Each row is followed by its class.
[ -8 -33  46 -18  40  -9  35 -33  41  -5 -30  -2 -48 -33 -15  36  10 -65
  71  -4 -47  15  10 -42 -36  89  26 -11 -10 -19  48 -46  65   6] : muf
[ -1 -12 -22  16  33 -59   9 -31 -23 -49   6  30 -33  -3  13 -19   9 -54
   1 -23  14   9   2  -9 -15 -31 -11  16 -10  -5  -5   3  15  10] : muf
[-12   4  -5  13   4   8  11   6   1  44 -27  -5   4 -29 -15   5   4  -7
 -16  -6   2  -4   2  31  22  -6  -1  32  23  14 -24  -2 -24  18] : rir
[ 23  34 -45  10 -12  -4 -55  45 -14 -26  21   6   2  36  15   2   0   7
 -13  -9  34  -4 -24 -23   4  11   1 -48 -13  -6 -13  43  -6   4] : muf
[ -2  -3 -17 -17  31  43 -72  28   6  16 -13 -23 -13  29 -28  63 -35  16
  19  51 -21 -54  -1 -47 -13  32   8 -62  -7 -53  60   8  25 -39] : Votoz
[  2  17 -15   6 -19  14 -22  32  -3  26 -10  -9  17  -4  -6   5  -1  13
 -24  -2  12  -9  -9  12  24   5   5   0   5  10 -23  22 -33  16] : rir
[  0   3 -25  17 -11 -16   1  -4 -29 -13  23   4   0  28  16 -27 -17  14
 -34  -1  21   3  14  13   8 -57 -12   4   1  16 -21  16 -16  -5] : demu
[ 19 -10  -8   0   4 -14   7   9  15  15   5 -12  -6  -7  13  -4  24 -17
  -7 -14  -9  15  11 -11 -13  27  -4   6 -12  40 -12  -1  10  20] : padi
[  9   8 -66  27  49 -47 -35  11 -29 -24  -1  33 -19  15  11  -4  25 -44
 -19  -7  20 -20  -8   4  -2 -49 -10  -3   5 -18  -8  25   1 -13] : Fego
[-16  10   9 -17 -23  18  -6 -20 -26 -46  35   9   8  44  -4 -39 -37  22
 -11  11  21   6  -7  -1  -9 -65  -9 -23 -14 -37  11  35   2 -37] : Votoz
[  7 -28 -45  14  74 -78 -25 -48 -27 -32 -12  14 -59  -6  -8  21   1 -79
   2  15 -28 -41  33 -46 -27 -36 -29  17 -32 -16  40   1  30  -4] : muf
[ 11 -36   7  -3  55 -44   9 -24   7 -43  -6  19 -44   1   9  14  11 -61
  41  -5 -23   9  10 -44 -35  45  11 -14 -21 -17  37 -34  53  -6] : Fego
[-34  13  26  -6  36 -45  54 -46  10 -70   6  48 -21   4  -2 -60  44 -82
  28 -36  11  43 -21  -4 -26 -51  11  11  12 -88  -7  41  65 -42] : fubup
[-23   4   6  -1  12   9  30  -8  18  17 -23  14  -3 -25 -10  -6  31 -22
   5 -18   3  14  -4  27   8 -13  12  17  34 -19 -12  -2   9  -7] : guduf
[ 20 -10   6 -10 -46 -26   5 -42 -36 -34  57 -17   5  40  18 -69 -27  11
 -63  17  -6   5  40 -29  -2 -75 -29   1 -77  66 -13  29 -37   4] : demu
[-24   1  31   3  16  27  53   4  20  -2  -3  17   4   1   6 -21   2   1
  29 -40  31  47 -34  36  -2  24  16  -2  54 -21 -20 -20  29  -5] : Votoz
[-17  17  12   5 -24  52  19  23   9  55 -19 -15  19 -16 -18   8 -14  31
 -11   2  11   0  -8  43  28   6  10  13  33   8 -22  -1 -27   9] : rir
[ -9  18  17 -25 -16  62  -6  12  21  34   2 -26  17  10 -22   8 -14  28
   3  21 -14  -6  -9   2  -1  13   7 -36   6 -11  15  16   8 -18] : Votoz
[-32   3 -13   9  14 -23  17 -47 -24   5 -20  29 -13 -49 -22 -16  12 -37
 -24  -3   0 -14  11  44  10 -92 -13  59  16 -14 -10  21 -30  13] : muf
[ -8 -13  21 -14  13  38 -13  -1  12   9 -15 -23 -26  21 -33  45 -42  -3
  37  43 -28 -32  13 -38 -19  39  14 -41  -7 -53  57 -10  43 -37] : rir
[-22  28   7  -4 -36  83 -14  37  -7  42  -8  -7  36  -2 -13  16 -39  73
 -12   9  30   0 -22  50  36  -4  10  -7  35   2 -15   3 -50   0] : Votoz
[  8  -7 -30   6  31 -46   2 -14  -4 -30   1  16 -17   4  10 -16  32 -43
  -9 -20   2   6  10 -18  -7 -16 -10   3  -3  -4  -5   7  20  -4] : guduf
[ 22  18  -6 -12 -43  32 -20  27   8  25  24 -42  23  29  -7 -11 -14  34
 -35  20  -8  -9   4 -21   6  15  -4 -38 -30  28  -6  34 -15   5] : rir
[ -7 -25  16 -18  18   9   3 -28  11  31 -18 -19 -25 -16 -26  35 -10 -20
  14  38 -46 -27  34 -20 -24  -4   1   5 -19 -14  46 -11  21 -19] : padi
[-10  -5   2   2  21 -19  16 -13   5 -12  -7   5 -18   2 -10 -12  10 -38
  11  -9  -4   5  -2  -7 -14  -7   4   0  10 -32  -2  11  33 -11] : rir
[ 10  -9 -45  13  44 -27 -42   6 -15  27 -37  12 -28 -18 -14  35  21 -35
  -3   7 -13 -33  16  -4   3  -6 -20  11   4   7  -3   5 -11  -7] : tuv
[-17   5   9  -9  36  45  -9  16  41  69 -53  -8 -16 -40 -36  68  20 -24
  33  28 -43 -26  -7  11  -3  48  34 -16  28 -37  34 -20  20 -15] : Fego
[-16 -32  45 -14  41   8  46 -34  36  32 -47   6 -42 -40 -27  29  17 -45
  56  -3 -40  13  14   1 -20  56  10  11  24 -19  22 -43  47 -17] : tuv
[-13   5 -14   9  -6   5   1   1 -20   7 -15  16   9 -13   0   2  -2  14
 -22  -6  21  -5   8  32  30 -40  -4  32  16   6 -14  -1 -41   3] : guduf
[ 35 -36  23 -19   0 -15  29 -32   6 -42  50 -19 -19  34  18 -27 -26  -6
   5  18 -28  19  35 -58 -40  39 -12 -35 -61  40  39 -25  44   4] : Fego
[ -7  -4  28  -4  -6   6  49   0  28 -10  -1  11   5  -9  13 -19  27  -9
  17 -38  12  48 -11  12   1  36  23  -2  19   4 -19 -18  17   6] : guduf
[-30   9  65 -18 -26  36  69 -18  29  -6   2   3   3   0 -15 -37   3 -13
  26 -19   5  43 -25  24  -8   5  31  -5  23 -42 -10   8  32 -19] : rir
[-25  40 -15   4 -33  63 -23  30 -13  66 -23   4  31 -28 -19  16 -10  48
 -38  27  18 -25 -13  66  45 -57  15  12  28  -5 -17  23 -74  -4] : Fego
[  8 -21  25  -1 -10  30  26  10  20  32   0 -21   0  -9   7  19 -16  20
  21   2  -6  23  22  -1  -9  58   6   1  -1  41   6 -38   7  18] : padi
[  1 -20  19 -10  -5  10  11 -28  11  15 -13 -17  -5 -31  -8  11 -13   9
   9  12 -26  -3  26  -6   8  30   6  22 -17  34   8 -29 -14  22] : zeme
[-10  -9  -7  16  13   7 -12  17  -6  32 -34   1  -9 -19   1  42 -11   8
   5   4  -2 -12  10  14  21  17  15  12  20  10  -2 -29 -27  11] : demu
[-15   8   8  12 -33  26  44   1 -22 -17  32  17  19  11  12 -41 -32  43
 -22 -16  42  37   9  38  12 -34 -14  22  13  16 -32   0 -24  10] : fubup
[ 11  -9 -15   1 -32  10  -7 -11 -34  11  32 -17  11  16   5 -16 -39  42
 -48  29   8 -16  38   9   3 -64 -30  19 -32  47   0  13 -41   6] : padi
[ 33 -27  11 -15 -57  19 -10  -6 -37 -15  43 -22   6  32  15  -8 -72  81
 -30  34   4  -1  45 -22   4   9 -32 -16 -58  68   8 -16 -41  11] : tuv
[ -3  42   3 -11 -68  75   9  38   9  31  27 -18  49  23   2 -26  -9  76
 -38   3  34  15 -15  40  30 -23   9 -28  18  14 -31  34 -36  -5] : guduf
[  7 -47   5 -12  57 -63   3 -60  -4 -36  -9  12 -52 -12  -6   7   8 -79
  20  20 -51 -15  37 -55 -41   1  -7   5 -52 -11  52 -24  44  -9] : Fego
[-19  29 -76  31  28 -18 -41  18 -39  16 -28  33   3 -28  -9   9  21 -20
 -45  -4  27 -28   2  38  27 -86 -19  40  25 -16 -41  39 -50  10] : fubup
[ -1 -23  37 -14  17   6  23  -4  40  16 -28 -16 -24 -18  -2  33  14 -31
  41  -1 -39  17   7 -26 -15  82  35 -22   0   3  18 -41  37   8] : demu
[ -15   17  -45   20    4  -23  -19   -3  -44  -35   21   21   -8   45
    7  -32   -9   -2  -37    6   34  -16   -3   19    4 -113   -8   -8
   14  -42  -17   50   -6  -41] : demu
[ 20 -15  18 -13 -23  25  -3  10  -2  -9  12  -6  -8  21   5   8 -27  26
  16   9   0  13  13 -16  -7  52  -3 -32 -22  23   7 -12   4  -5] : tuv
[ 11  -5  10  -9  -2  -5  23  -2  21  -2  18  -8  -7  12   9 -18  23 -20
   6 -12  -7  24   2 -12 -26  12   4 -12  -9   8  -3  11  35  -4] : padi
[ -7   8  14 -21 -36  48 -22 -22 -17 -14  18 -17   6  32 -24   7 -60  54
  -1  54  -5 -36  15  -8   6 -36   6 -25 -26 -36  37  19 -11 -39] : zeme
[ -6   2   7 -28 -22  -2  14 -67 -26 -44  47 -10 -19  33 -24 -41 -36  -8
 -25  46 -20 -20  30 -24 -32 -98 -25 -19 -48 -34  41  46  24 -32] : muf
[ -2   1  -4   9   9 -12  23   1   3  12  -8  18   3 -31  13 -18  30 -20
 -11 -23   5  22  -8  32   7  -8   9  23  10  27 -30  -7 -19  24] : Fego
[ -9  14 -20  12   2  22 -12  25  -2  44 -18   1   5 -12  -7  19   8   9
  -9   1  15  -8  -4  33  12 -21   3  14  29  -4 -16  12 -18  -4] : padi
[ 10 -40   7   7  28 -20   3 -31   1 -13 -12  -3 -25 -15   1  24 -23 -10
  32   2 -20  -2  35 -30  -6  56  -1  18 -22  30  22 -50   8  18] : zeme
[ 32 -10  19 -18 -42  19  13  -4  24  14  22 -37  19  -7  13 -13  -8  35
 -14   2 -23  15  19 -21   7  63   4  -5 -43  82 -10 -13 -21  43] : zeme
[ 10   8 -18  14 -14   7   6  28  -6   2  22   3  12  19  20 -19   5  18
 -15 -21  33  24  -4  22   0 -12  -5   2  14  23 -29  15  -8   6] : padi
[  9 -19  20 -18  -4   3  33 -24  24  -3   9 -17  -7   0   0  -9   5 -11
   5   1 -26  19  27 -27 -16  32  -1 -11 -23  25  16 -19  26   5] : guduf
[-13  15 -54   5  46 -31 -70  -8 -29  -8 -34  20 -37 -11 -27  44   9 -51
  -3  31 -12 -67  -3 -20  -1 -61  -2  -6  -7 -67  32  42   1 -29] : muf
[  2  16   9 -10 -16  37   5  28  38  64 -16 -23  12 -24 -10  15  33  -1
  -2  -3 -16  10  -6  14   2  34  17  -6  11  19 -15  11  -2   9] : padi
[ 11 -17  52 -31  -7  42  38   0  55   4  13 -31  -9   2  -8  14  -7  -3
  40   8 -46  33  18 -56 -38 114  19 -49 -31   6  33 -27  59   6] : fubup
[  7  14 -11  10  -8  14   6  49  22   8 -12  10  18  -8  22   5  34   7
   4 -44  29  35 -25  17  19  57  24 -12  29  19 -37  -6 -11  24] : guduf
[ -3 -22  29  -2   6  -9  27 -17   6 -10  -6  -2 -14  -3  -4  -1 -16 -16
  17  -7  -7  11   9 -14  -7  32   6   9  -7  -2  11 -20  17   7] : rir
[  7  -6  43  -7 -28  14  63  -7  22  -8  21  -7   2 -13  20 -29  -5   6
  17 -32   9  58  -1   3  -5  64  11  -2  -5  53 -17 -29  12  40] : muf
[-10  -9  62 -17  -8  37  63  -2  49  28 -14  -2   2 -41   0  -3  18 -10
  41 -18 -16  53  -9  20  -7  81  39  -5  16  18  -3 -44  21  20] : Fego
[  7  38 -60  31 -10  -4 -31  49 -18  40   5   6  28  -4  16 -13  36  18
 -58 -23  39  -3 -17  51  28 -67 -13  27  24  28 -65  52 -58  17] : padi
[ 12  -9 -36   5  16 -36 -18 -20 -36 -43  34   6  -6  33  14 -34 -16  -9
 -34  -1  11  -6  13 -18 -11 -57 -37   1 -28  17  -4  23  -2  -2] : Votoz
[-22  30 -37  17  23  52 -53  57   7  79 -69  13   7 -50 -26  80  16   3
   1  18   1 -41 -27  53  39  13  34   3  49 -30  -3   0 -49   2] : Fego
[  10   15  -73   31   13  -57  -30   -7  -58  -39   27   27  -11   19
   18  -34   -2  -18  -56  -11   40  -21    6   10   11 -102  -38   25
  -13   16  -26   48  -33   10] : muf
[  2  -2 -29  -2  62 -10 -40  21  30  16 -36  -2 -24  -8 -12  44  34 -52
  32  -8 -26 -15 -17 -37 -18  60  11 -35  14 -28  19   0  43 -10] : Votoz
[  5   9  56  -7 -78  74  48  36  28  34  25 -31  45   7   7 -24 -32  73
  -7 -20  26  53 -13  30  24  71  20 -14  10  58 -34 -17 -27  34] : rir
[  0  12  -9   4  -1  50 -32  49  19  54 -24 -27   2   8  -9  61 -15  34
  12  26 -13 -22  -1  -5  16  54  27 -43  22  -9  15  -9  -2 -10] : demu
[  2  12   0   1 -38  48 -13  28 -28 -15  20  10  10  39   5  -5 -41  58
   0  11  42   9  -4  23  11 -17  -2 -30   8  -9 -12  15 -25 -26] : tuv
